Each row has a class, written after it.
[  64 -230  218  577  364  117   63  117 -278 -219   83 -339  161  319
  -89  -42   67  134  128  126  -17  178 -450 -111 -241  112 -422 -231
 -168 -186  343  127 -106 -123   54  -17  209  -60   80   59 -302 -105
   98] | Q
[ -50  259   11 -251 -118  258   51 -206  321  538 -294 -411  156 -240
  360  -48  492 -217  196 -514  -50  -26  174  -17   35 -246 -103  194
 -375 -107  138 -144 -168  -12    0 -139  203  288  -34   55 -110 -254
 -129] | H
[  67  -77   20   17  -95   73  -43    5  -48  -15   31  -95  -28 -195
   13   24  119  -13   73   -1  -71    0  -81  -61  113  -31   47  -96
  -52  120   16   52   29  -34   63 -110   66  -74   70   70   -9   -6
 -118] | A
[ 236 -169 -215 -309  -42  199  417  -45  223  249   19  -21  109  -13
  485  -78  516 -251  135 -153  -12  -21   22  188   -6 -378 -581  -35
 -420 -305  100  -72 -255   -1  -47  -92  202  115 -120  207  112 -366
 -114] | Q
[  12  -33   58   73  -22   36  -93   19  -70  -36   37  -44  -29 -179
  -36   15   31   20   45   54  -45   12  -94  -40  107  -22  101  -75
  -19  129   20   51   18  -41   33 -100   76  -40   60   88  -39    5
 -120] | G
[ 135  101    3  448 -227   21   33  -96  398  127  154  350   70  260
  139  -98  139 -319   39 -113 -201 -148  259 -306 -196  -93  -71 -282
   99  562 -135  -34   21  257 -142  233 -330 -231 -307 -103  149 -113
 -358] | V
[  36 -110  121  224 -172  -68  -95  -18 -199  -70   18  175   38  -75
  -62  -48 -283  -92 -228  131  104  -10   58   25  313  322  136  -75
   45   62 -133  -85  215  -37 -119 -141   73  143  225 -139 -201  185
   -3] | Q
[-102  114  -57   31   26 -103   65   71   14 -147   -6 -130  -34   76
   88  -14  -53   78  -23  194   12   42  -86  132   37   41   -5  -77
  -13  -34  -19   91  -33   98  -23  -48   73   82   53   12   83  -12
  103] | C
[ 103   55   46  506 -133 -157   61   62  197 -260 -157  324 -113 -110
   11  -64 -182 -229 -251 -175  -57  168 -436  449  153  263  158  -85
  -70  339 -223  104  276  109 -217 -163   13  304 -238   34  -69 -229
 -180] | R
[  65   22   25 -326   21  -54  188 -242   30  319    0 -158   38 -251
  281 -212  109 -160   17 -120   18  114  165 -175  377 -326  -81 -103
 -285 -401  175   11 -336 -110   59   -1 -115 -133  220   -8 -122  -83
 -229] | E
[  -1  -50   88   71  -76   68  -44   73 -117  -70   58  -66   -1 -171
  -66   68   72   37    6   48  -48  -41  -93    1  119   48  164  -58
  -11  111   48  113   58   11   71  -96   89  -12   84  109  -17   32
  -85] | C
[ 171  277   -5 -179  344   -3 -501   53 -320  -90  263 -144  -99 -324
 -567 -171  -12  -14  -11  372 -171 -202 -168 -388   40 -115  153  112
  436  386  538  302 -173  -20  339    3 -324 -220 -153  161 -450 -229
   90] | G
[ -28  130   -5  -68    2  -64   28   56  -54  -41  -45 -123  -19  125
  140  -18    6    8   19  195   40  -59  -32  124  -25  -99  -69 -109
   26 -115 -103   59  -69  117   67   -7   70   16  -10   39   99   11
  131] | U
[  63 -117  -15 -222   52  222  188   48    4   38  -38  -48  170  -13
   54 -260   18  -49 -151  -21  123   93   23   96  260  105   74  -15
  -90  281   14  -89    8 -203   40   23 -125  276  172  -50  182   28
 -105] | V
[  49   50   16   29  -92  -61   15  106 -161 -126   72   48 -246  130
   -1  -37 -108  125  -21   68  -70 -188  -89  166  -30  140  -93  110
   28  191 -149   11  169   91 -277   -7   54 -153 -183  -86 -151   55
  188] | B
[ 171  -48   85  -21   -8  122  216  120  -92   60   78   51   81  -92
   37  -33   56   31 -195  -42   35  -21    4  256  132  144  127   77
   76  132  -44    4  121    7   27   67  -54  138  174   79  134   64
   20] | H
[  58  -42   34  223  -43   67  265   79    0   16   70  -54  266 -102
   64   60   -8  -30 -153  -71   80  152  -17  219  217   72   31  -19
  -83   67   13   91   32   23  113   52   10  264   52  105  116  -31
  -93] | R
[  44  152  -83  -44  155  286  -88  217 -196  444   69   80  328 -336
 -254  122  157 -112 -251  497  -87   67  121  119  493 -261   47 -129
  -89  519  228  -80  161   68  422  104  -82  183  281  415  181  261
    0] | G
[ -83   10 -139  852 -127   78  115 -146  -38  124  342  -74  108   70
    0  390  333  -57  291  178   58  214 -166  112 -213   80 -152  -75
 -372 -115 -246  440 -177  291  194   98  114   93  -32  175  262 -174
 -150] | B
[ -14   88    4 -150   57  -23   -8   85    9 -103  -64 -149  -18   49
   85  -43  -56   30    0  207   11  -40  -57  108   57  -12  -61  -64
  -14  -25  -54   22  -35   24    0   -3   16  -28   98   32   91   31
   48] | A
[ 152 -136  -23   76  -71  119  248   40 -166  117   45  -51  151  -94
  114  -48 -102  116 -122 -120   50   20   53  216  227  168  -20   80
  -83  190  -57  -12   19   -3   55   84   45  180   83  135  -49  -37
   26] | H
[  76 -195   42  118  -56  123  121  105 -211   72  -16  -68  243  -74
   33  179  -79   53  -10 -138   17  -14   20  138   54  262  -50   15
  -87   62  119   52  -21   97  155    3    9   50   29  128   32    2
   48] | E
[  44  -42   42  110  -62   72  -59   49   -2    5   53  -84  -24 -172
  -48   44   71   12   61   31  -35   44  -89  -63   54   33  116 -119
  -79   66   44   20  -18  -86   68 -119   77  -41   87   40    8   21
 -129] | K
[ 158 -136   75  120  -87  101  132  -10 -119   65   28   86   51   84
   92 -221  -49   65 -120 -125  130  -23  197  194  105   64  -50   83
  -55   44  -72   42   54 -120   49   68   32  151   77  128   52    1
   70] | G
[ -57   67  -59  446  -38 -107  235   19 -176  170  -49 -179  151  -73
  170  344  226  159   80  160  -12  -40 -181 -160  -29   83   72  -96
 -259 -154  338  142 -193  397  -69 -114  170 -153    7   30    5   65
  104] | V
[-137  305   80 -502   97 -238   17  -54   28  -73  -40 -128 -145  128
  123 -162 -325  255 -359  -10 -116  135  295  377 -304 -312   -4   47
  288 -260  135  -28  106  -89 -277  -77  169   46   -3 -105 -236    1
  318] | Q
[  29  -58   78   87 -105   87  -40   52  -55    3   12  -58    6 -140
  -20   17   70   22   54  -31  -67  -34  -98  -51  133   -5  172  -88
  -65  103  -27   35   22  -30   43  -86   62  -20  124   86  -37   12
 -143] | U
[  52 -262  -40 -187 -451   -6  473   -6  114 -288  -61  -41  -65  348
  -97 -281 -196  -38  -80 -864  -78 -229  -39   86  -49   10 -289  336
 -117 -458 -444  -68  131 -801 -235  195  288  -63  423   53   97    0
  -18] | L
[  32  195  355  176  -66 -299  111  346   79 -228  174  218   51 -335
 -309  -79 -466 -121 -635  320  131 -152 -176  245  322  243 -255 -307
   24  382  179  -24  200  220  124 -243 -168  175   -8 -170  225  431
 -228] | B
[ 125   22  138  118  202   72  394  -35   17   -3 -119  -47  313  159
    6 -470  -69  133 -164 -131   98  102  132   77 -169    1  194  -37
  161  -84 -145   84 -107 -135   17    1  144  251  -71 -203  -79  -25
  108] | H
[ 124   77 -172  351 -175  151  240  159  349  252   49  137 -216 -136
 -211  -22  220 -153   65  -15  -53  248 -211 -110  -78 -133 -121 -167
 -342  202 -305 -226 -215 -141  103   63 -190   53  565 -164  370  162
 -363] | L
[ -81    4   38    6 -113 -108 -217  -75 -287  -58  -27 -110 -126  -47
   96   15  -13  151   33   16  100 -162   49  180  166   32  -14  158
   48  127   99  146  126  233   22  -74  118   11  -67  169 -171   33
  200] | V
[ -25 -101 -191 -534  -24   66  -40   -8 -123  423 -328  162   64   44
   -9 -424  554 -222  203  -16  194  -99  413  149  405 -541  225   12
   25 -211  199 -272 -341 -147  385   84  -61  119   19  325  207   93
  -41] | K
[  33  -16 -372 -345   95   14   49  -60  -90  132  -58  159 -215 -230
   22  236  328    3  -23  274 -121  -84 -164 -108 -145 -191   66 -173
  379 -225  109 -151  -55  343  271  217   21  -98  -49  279   -3  283
   62] | L
[ -45   72   -5   39  134  -49   77  108  -35 -109  -39 -138   32   96
   52   13  -18   69  -29  250   29    6  -64   98   96  -70   77  -65
   37  -12   57   39  -27  110    4  -14   71   32   77   50   51    9
  140] | K
[ -38 -221  -73 -116   18 -191  197  -36 -146   -4 -199   14  155 -243
 -278 -309 -123  246 -111 -288  201  145  256  -66  252  145   86  194
  436 -236  281 -315  130   -4   42   91 -232   57 -168  -43 -244  256
  280] | B
[ -26  -11  149 -196 -342 -137  -95  -77 -142   80    1 -228 -301 -315
  -85  -55  187   21  193    5   32 -250   89  -98  110 -145 -195   85
  -18  191 -121  -53  153  -31  -26  -14   91   15  185   -4  -54  178
    5] | L
[  73 -234  -69  485   13 -206  402  376  -90   96  168  221  173    1
   15  514   82  -93   55 -209 -174  150 -390   82 -256  289 -605 -326
  261 -293  110 -237  -45  490  454  196   14 -402 -195  141  112 -135
  114] | C
[  40  -55   54   -8 -126   87  -63   42  -81  -13   25  -70  -21 -216
  -45   33   72    1   29   26  -45  -27  -45  -55   98  -39  160  -78
  -74   76  -35   20   43  -36   -8 -122   76  -55   85   59  -35   65
 -135] | L
[ -79  129  -54  -36   84  -84   14   87  -46  -80  -60 -118   41  128
   72  -29   -7   43   -6  169   66   27  -33  117   -4  -41  -41  -68
  -45 -149   17   70  -93   46   59  -32   74   26   65   32   66  -28
  160] | Q
[  -6  -73  -23   59 -217  -16  264   65  -67   57   71 -175   97   75
   29   48  -37   67  -90   -2   82   -2    1  305   71  168   26   24
 -166  -77 -111  103   41  -58   25   72  185  138   81   77  149   73
  101] | K
[ 172  -53  143 -111  355   93  -19  282 -434  -52  -60  328  241  -66
 -358 -526   -7   46 -417 -369  181   -4 -194 -135  -29  -34 -450   53
  305  232  121   -7  248  194  228   86 -474   66  155  -20 -118   65
  241] | L
[ -10  -51  127  287 -413 -270 -278 -221   40 -103  220 -128 -254  115
 -154 -277 -501  147  -21  350  -54  -44   67 -138 -301   72  -28 -262
  166 -154  149  184  -39  -64  145 -187 -205  143  189 -241  115  496
  -40] | L
[ 185 -263  -39  334 -128   12  214   11 -116  175  -29   60  281   84
  167  -50   51  -28   66 -325   -3   98   36  147   77  140   26   -3
   28 -115   60  -63  -81  125   64  -11   29  132   60   66  -75  -48
   59] | U
[-209  154 -196  460    3 -187  -17    1  -90  166  143 -441  127 -219
 -630  168  171  277  246  395 -271   96 -287 -571  263  -75  -60   -7
 -291  431   84  110  114  -17  228    9 -162  447  196  -52  122   60
 -133] | R
[  47 -113  -98   54 -129   86  122   -8  -70  112  117  -70  128  -72
   -2   31   13  -43  -35  -34   26   62    7  219  200  257  -38   89
 -100   97  -45   32   81   45   11   11   30  158  -86   15   33  104
   27] | A
[   2  -42   18  165  -47   22  -34   62  -40  -52   37  -43  -51 -120
  -18  116   40   28   79   44  -53   25 -108  -10   32   57   62  -92
  -11   78   55   51  -26    5   87 -103   75  -64   33   62   34    5
  -86] | R
[ -22   84  -64  -29   67 -126   19   72  -37  -76   -2 -100  -37   51
   78  -13  -14   35   41  205   40  -31  -77  107  100  -44  -93  -65
   33  -76  -32   25  -45  183   56   -7   28  -51  -12   23   33   29
  110] | K
[  40  -89   18  185  -74   19  -27   18  -89   -8   52  -18   15 -179
  -51   49   12  -37   19   39  -55   33  -88   -6   94   47  100 -141
  -61   95   28   45   16    5   86 -114   70  -71   77   61  -69    3
 -104] | H
[  45  -33   -5  -16 -101 -105  -97 -135 -314  -42  114   52 -249  -73
   48 -139 -135   73  -95  193   10 -112  145   58  258  190 -168    5
  198  108   26 -103  208   13   19  -61   11   96  149  -62 -165  215
  105] | C
[  30   -1   72   97   14   68  196  -24 -174   20    6  -37  128  -81
   49   -2  -42  -44 -124  -47   -1  -38   37  270  297  126   68  136
   -3  117  -10  260   32  114  111   63  105  308 -104  203  -60 -100
  117] | R
[  -1 -273  199  481 -500 -161  247  278  153   31  321   89 -290  204
  -80   83 -178  163   -4  260  110  -32  -97  421  -18  184 -722 -206
    7 -527  398 -314 -162  264  310 -271 -155 -432 -534 -105  369  261
 -188] | A
[ 204  -29  -43 -583 -470  137  191  -18  325  -66  102   61   94   98
   41 -301 -177 -104 -499 -143  356  -80  289  341 -137 -219   90  112
 -168 -374 -403  215  167 -459 -114  144   90  -14  152  -50  250  357
   25] | A
[-150 -150 -190 -393  336   73   29  197  315  -25 -123  -89 -160   90
  -41 -154  303 -153  416  440 -201  -16 -126 -238  470   57  570  -42
  107  123   37 -276 -199  -68 -146 -159  -28  -14  205 -150  200  123
   98] | E
[ -18 -130 -146  318  154 -257  -58  -68 -235   27   49 -287  234 -122
  263   54  418  179  259 -158  -96  199 -337 -305   18   85  165  -63
 -413  494  412  200  257  145 -329 -171 -104  309  155  -91   19 -182
   63] | A
[-160  -54 -111  -96 -272 -124  -39  -75 -348  -56  -48   12 -219 -166
  -55   -4  -14   62   84   17  -75  -99  132  -81  111  -41    8    0
  166  284   -5   46  224  148  -63  -39   49   28 -157 -125 -268  180
  297] | E
[ -76  140  -58 -124   19  -84   55   66  -30  -71  -94 -104  -52   69
   84  -15   62   14   21  180   15  -51  -49   91   34  -75  -78  -86
   17   17  -77   48  -57  142   16    2   66  -15   14   30  108   27
  103] | C
[   7  -51   74  110  -50   53  -47  -17  -79  -19   91 -107  -42 -149
  -45    5   65   28   33   75    2    8  -66  -38   95   19   78  -45
  -74   59    2   70   47  -43    9 -117   55  -20   57   43   15   23
 -109] | G
[  -6  -49   14  110  -33   42  -86   13  -63  -15   57  -63  -36 -119
   -9   23   38   11   34   40  -42   48  -79  -85  112   14  102  -92
  -34   94   46   57   -3  -31   22 -118    9  -42  113   71   24    7
 -104] | R
[  29  -29   18  151  -70   38  -83   20  -53  -14    2  -39    0 -168
  -29   63   37    7   48   81  -34   67  -48  -51  124   34  221 -120
  -13  107   97   18  -27  -46   77 -109   30  -25  140   53  -27   45
  -99] | Q
[-181   62  119  259  126 -119  201   43 -492   11   56  270   10  -90
 -324  -86 -389   52 -507  551  175   14  528  237  -45  126   98 -295
  402   56   85  140   20  330  343  184 -167   80 -189  228  117  176
  407] | H
[ -52   80  -23   25    4  -32   22   42 -129  -90  -32 -139   71  122
   41  -25  -38   63  -27  233   44    9  -34  121   85  -52  -42  -75
  -77  -91  -68  107  -12   46   16  -45   60   30   40   19   39    3
   83] | H
[ 155  -57  357  315  179 -305 -122  323  107  -60 -199  206 -202   56
   -8  100  165  -27  386 -170   54  -87 -191   38 -350  524   -2  -20
  383 -176  465 -509 -313    0  -45 -329  107 -357 -377 -375  -91  -37
   14] | E
[  13  -34  -18    4  -65   81  -19   20  -27   -6   37 -101   -9 -179
   24   72  111    4   60   35  -57    5  -62  -90   77  -39   78  -98
  -92  112  -44   20    5  -14   27 -106   78  -22   73   65   39  -17
 -131] | V
[ 127  163 -133 -359 -236  -28  128    0 -335  265 -382  196  480 -127
  575  -19  -85  -49 -137 -599  121  -16  604  -15 -214    6   65 -105
  196 -549   87 -123 -333   55   15  198   20  -10 -349  143 -267 -136
  226] | H
[  65   88   87   -8 -282 -145 -187  -27  -99   79  -29 -142 -124 -107
 -196  -78  203  -35   90  -97   73 -201  205  -23   19  -10 -131  129
   29   17   58  -28   48 -123   25  -73   52   -8 -131   54  -22   53
   55] | A
[  51  -94   37  305   52  -12   28  -93 -229   47  -15   25  -68   28
  191   58    8  107   73   29 -162 -171  144 -200  -19  159  145 -115
   73   53  128  -65   61  286  -26  -39   85 -137   -8  -22 -272    7
   62] | C
[  43  -46   53  108  -91   50  -14   33  -20   11   32 -104  -22 -175
  -28   50   88   32   64   20  -23  -16  -49  -36  131   -8  154  -50
  -96   52   30   57   13  -16   50  -78   56  -52   73   97    2  -15
  -99] | K
[ -51  109  -54  -75   66 -105   -8   75  -28  -57  -69  -95   14  119
   90  -28  -36   40  -16  163   51  -14   -6  122   22  -72    7  -34
   -5 -155   -7   58 -112  136   23  -19   36   -3   -9   74   49  -24
  138] | V
[  80 -141  126  345  -32   95  126   25 -166  -24  118  -67  230   60
   28   41 -123    2 -199 -108  107   99   41  132  148  191  -48   32
  -86  138  -81   43  190   37  -55  -46  -55  138  133   11  146   20
   -7] | A
[  28 -234 -159 -178  113    1  139  -55 -161  282   17 -114 -263 -124
 -475 -177  376   32   99  -48  110 -127 -253   58 -130 -126  305  381
  282  142   32   36   14  -32  270  154   69  -45  -30  240   27  -17
  385] | G
[-218  -92 -194 -539  144 -263 -210 -417    9 -219  194 -118 -475  -51
 -148 -284 -208 -247  -93   29  199   34  -56 -269  -30 -180 -899   60
  390  392 -141 -139  225  -22 -224  -64 -215 -111 -215 -195    6    7
  243] | E
[ 278  -20   29 -160   60  -71  131   64  153  -50 -102   55 -274   30
  128 -234  279  -17   70 -394   90 -256  -27  284 -173 -354 -315   50
  106  143   -2 -160 -172   55  113  -56   93 -391 -106  149  112 -109
 -217] | R
[  23 -170   44 -181 -319  -11  -11  128 -186  -76  -13 -190 -156 -106
 -106   32   85  104   -2  119   83 -246   34   30  219   11  103   28
  -24  124   -7  -40  198   34  -61  -43   32  -54   31   84   -4  225
  110] | U
[  99  -35 -116   51 -128  124   98  -60    4  153   55  -78   68  -44
   17 -122   54 -147  -14  -68   79   22   83  159  155  171 -127   51
 -164  228 -209  -73   86  -22   13   58  -79  127    0   16   87  -22
  -79] | C
[  37  -67   53  111  -89   60  -31   84  -86  -33   28  -13    2 -180
   -7   73   40   42   65   81  -92  -16 -112  -30  133   54  120 -123
  -48  102   27   53   11  -21   73 -114  112  -40   56   87   -9   29
 -118] | G
[  65  -61   30   62  -69   17  -39   21  -50  -31   56  -80  -71 -160
  -72   51   58   14   48   13  -29    4  -82  -63   26   33   76  -71
  -28   87   19   39  -30   -9   50  -76   45  -94   55   47  -15   15
  -93] | L
[  89 -253  303  198  121  260  252  202  153  121  161  199  230  320
  299  -78   -8 -104   -8  102   95   37   85  217  121  -76 -315 -163
 -277 -660  133 -194 -243  -16  293 -210   32 -155   39  -40  240 -193
 -288] | V
[ -31  137  -52  -37  104  -76   22   78    5  -73   -2 -124   10  119
   98  -46   25   -2  -20  222   74  -15 -129  114   24  -99 -122  -71
  -59  -14  -61   56  -57   92   17  -14   20   29   65   22  125  -18
   75] | H
[   8  -13   42  157  -33   73  -20   75  -33   -9   66  -69   12 -112
  -58   64   66   48   37  117  -60   29 -113  -68   38   21  183 -111
 -108   90   65   58   -8  -79   33 -121   68  -54  150   31   33    7
 -100] | Q
[ -66  104 -118   10   44  -81    4   61  -49 -104  -17 -108   35   94
   78  -31  -48   -1   -7  160   64   43  -30  144   66  -24  -87  -89
    4  -45  -49   69  -49  104   93  -36    9  107   20   32  100   30
  120] | E
[ -58  104  -48  -35   45 -112   36   83  -71  -58  -42 -134    1  127
   92  -29   25   19    2  195   49  -26  -32   99  108  -44  -90  -84
    4  -61   -4   31  -89  100   50   13   18    8   82   68  108    7
  126] | H
[  47  -92   33  170  -41   47   16   46  -77  -26   58  -93   19 -131
  -28   71   81   32   68   35  -48   -3  -88  -27   66   53  150  -68
 -106   45   39   65   -5  -31   27 -126   99  -55   60   65  -17  -39
  -78] | H
[  29  -95   65  109  -48   49  -26   35  -40  -70   44  -63  -33 -107
  -14    9   42   29   10   -4  -38    2  -56  -49   89    5   95  -91
  -52   47    5   37   33  -20   23 -111   67  -46  101   49   -9   18
 -117] | A
[-123   85   33  320   78  127  -54  383 -167 -154  198 -114  284  196
  -65  368   37   64  173  226 -202  -63 -104  -35   56  231   93   42
 -256  155  388  165   51 -106    9 -248   -4 -110  105  -30  382  -46
  141] | C
[  45 -173  -67    6   15   84   57  -92 -187  -61   16 -106   57 -128
  -28  -42  -94  -58 -116 -169  178   46  -34  132  165  252  -15  202
  -21   -3   46   79  152   11   37   22  -94  108   65   33 -107    9
  129] | R
[ -80  -47  129 -236 -118 -104  -71 -165    8  137  -48   60 -143 -142
 -117  -81  178  -93   37  101   26 -143  139   32  112   45   40   27
  145  155  -31   -6  168  103   85   37  103   62 -118  -78 -143   69
   10] | C
[  86  -57   58 -160   95    7  152  -96  -18   51   40  -85  106  -70
  146 -104 -102  -58 -108  -50  109   64  174  110  181 -106   -3   20
 -137  128  -53  103 -126 -140  -27   91  -19  228   99  124   74 -115
  -74] | E
[ -23  121  -78 -122   83  -48   -6   27  -49  -61  -96 -172  -33  105
  127  -90   40    7   25  187   59    9  -47   80    7 -102  -76  -76
   43  -96  -11   16 -101   54   36  -32   17   21  -18   30   44  -68
   98] | R
[-132  576   24   38  151 -344 -279   57 -423 -306  234  -56  -98 -306
  -27  263 -493  237 -154  371  -52 -225  199  226 -285  261   75   41
  372  -34  457  538 -183   86  201   18  -33  -20   41  330  184  260
  442] | U
[   8  -13   49  166  -41   28  -68   21  -26  -46   34  -45  -17 -115
  -24   78   55   13   43   19  -26   17 -111  -35   84   14  108  -83
  -52  110   22   97   14  -39   67 -102  135  -17   82   80   20   10
  -76] | K
